[128 = 0]
[132 118 185 153 132 139 127 108 114 127 153 140 141 142 115 105 169 170
 114 129  91 124 122 119 107  11 131 141 120 113 108 118 141 150  91  52
 155 135] : <40>
[138 123 228 157 195 138 129 115  73 128 178 138 156 141 108 108 184 166
 111 127  92 125 136 115 104   5 135 151 122 114 106 122 142 146  99   9
 163 140] : <40>
[128 135 131 129 132 126 109 120 159 129 105 129 123 134 138 125 118 137
 170 127 131 124 163 128 130 117 123 119 131 133 132 123 132 136 119 175
 123 134] : <47>
[135 129 135 138 144 135 124 112 133 129 140 139 133 138 127 115 147 148
 160 125 110 126 140 122 115  58 130 128 127 121 114 126 142 137 116  46
 139 137] : <40>
[118 138 115 118 116 115  99 126 176 126  76 117 107 124 151 133  89 136
 165 129 159 124 169 134 149 194 115 109 134 142 148 119 123 138 119 235
 108 127] : <47>
[135 119 212 155 169 139 133 118  86 127 165 140 149 143 107 109 183 161
 106 128  85 125 128 117 100   7 135 145 122 110 108 120 140 144  98  24
 162 138] : <40>
[123 148 100 105 141 112  89 121 162 128  94 107 116 111 165 137  60 146
 174 127 197 125 160 132 164 242 114 111 146 149 145 126 123 138 131 255
 101 125] : <47>
[143 134 169 134 194 137 129 108 103 130 163 137 150 134 118 118 153 141
 150 123 116 127 144 118 116  57 134 136 131 120 112 131 144 132 129  39
 146 142] : <40>
[118 141 124 122 116 115  89 122 182 127  75 119 109 128 152 126  92 152
 179 129 155 122 176 132 148 165 114 112 134 141 145 112 126 148 107 251
 112 128] : <47>
[130 133 116 128 126 128 122 123 152 129 114 135 120 135 128 126 132 123
 164 126 127 126 152 129 125  99 126 120 127 129 129 127 135 127 125 132
 125 135] : <40>
[118 137 113 121 108 116  97 130 183 126  70 120 107 128 149 130  96 143
 168 130 153 123 167 134 143 178 116 109 133 140 148 118 122 140 115 253
 108 127] : <47>

[127 128 130 164 111  66  97 118 135 138 105 129 111 114 130  98 121 130
 120 146 162  24 138 143 113 146 139 137] : [52]
[122 131 118 130 135 173 154 108 137 130 116 130 123 123 124 150 132 130
 135 164 136  82 143 121  99 136 131 127] : [52]
[127 120  94 152 117 105 144 131 112 128 180 138 142 110 136 130 126 131
  94 128  87 178 127 135 153 143 130 113] : [60]
[131 134 146 101 156 124 105 139 124 122 100 130 145 122 127 139 134 125
 108 107 138 189 129 123 103 121 117 181] : [52]
[126 128 134 137 160  89 102 132 121 121 135 147 160  60 135 119 129 127
  83 121  87 232 146 134  86 155 121 194] : [60]
[121 129 125 135 130 167 146 108 139 131 114 129 124 106 123 128 123 129
 138 170 154  18 142 126 102 139 131 126] : [52]
[122 128 117 133 132 173 149 109 137 131 114 130 120 118 124 149 130 130
 138 167 147  77 144 122  93 150 131 133] : [52]
[127 130 128 127 151  93 127 126 119 118 160 139 158  59 134 101 121 126
 102 117  84 181 139 137 134 149 121 149] : [60]
[126 120  87 133 120 132 143 131 115 131 169 136 123 148 136 138 146 132
 106 137  95 232 123 127 144 139 131 110] : [60]
[133 135 155  79 150 163 117 143 130 121 105 121 136 144 122 135 134 123
 136  92 133 138 115 117 123 102 117 156] : [52]
[129 132 147 111 155 107 109 131 125 119 129 137 163  69 129 125 128 124
  99 113  88 200 140 128 109 146 120 172] : [60]
[126 122 110 162 142  63 117 127 113 123 174 148 163  55 140 108 123 130
  69 126  75 242 148 143 116 173 125 169] : [60]
[125 127 119 165 165  63  97 128 118 121 144 151 165  39 141 113 128 129
  61 128  84 255 155 138  84 172 126 201] : [60]
[130 129 130 182 112  47  84 133 132 138 106 127 108 159 131 101 125 129
 109 128 162  96 126 142 100 136 139 137] : [52]
[127 120  96 150 114 127 148 129 110 129 171 132 132 145 133 136 129 131
 118 130  96 186 121 127 163 133 129 101] : [60]
[128 130 139 140 155  79  74 140 128 126  88 132 143 145 132 150 142 129
  85 116 125 255 135 129  64 137 122 222] : [52]
[128 123 108 136 124 115 136 131 113 125 186 135 139  93 136 107 121 129
 111 117  89 179 131 135 170 139 124  99] : [60]
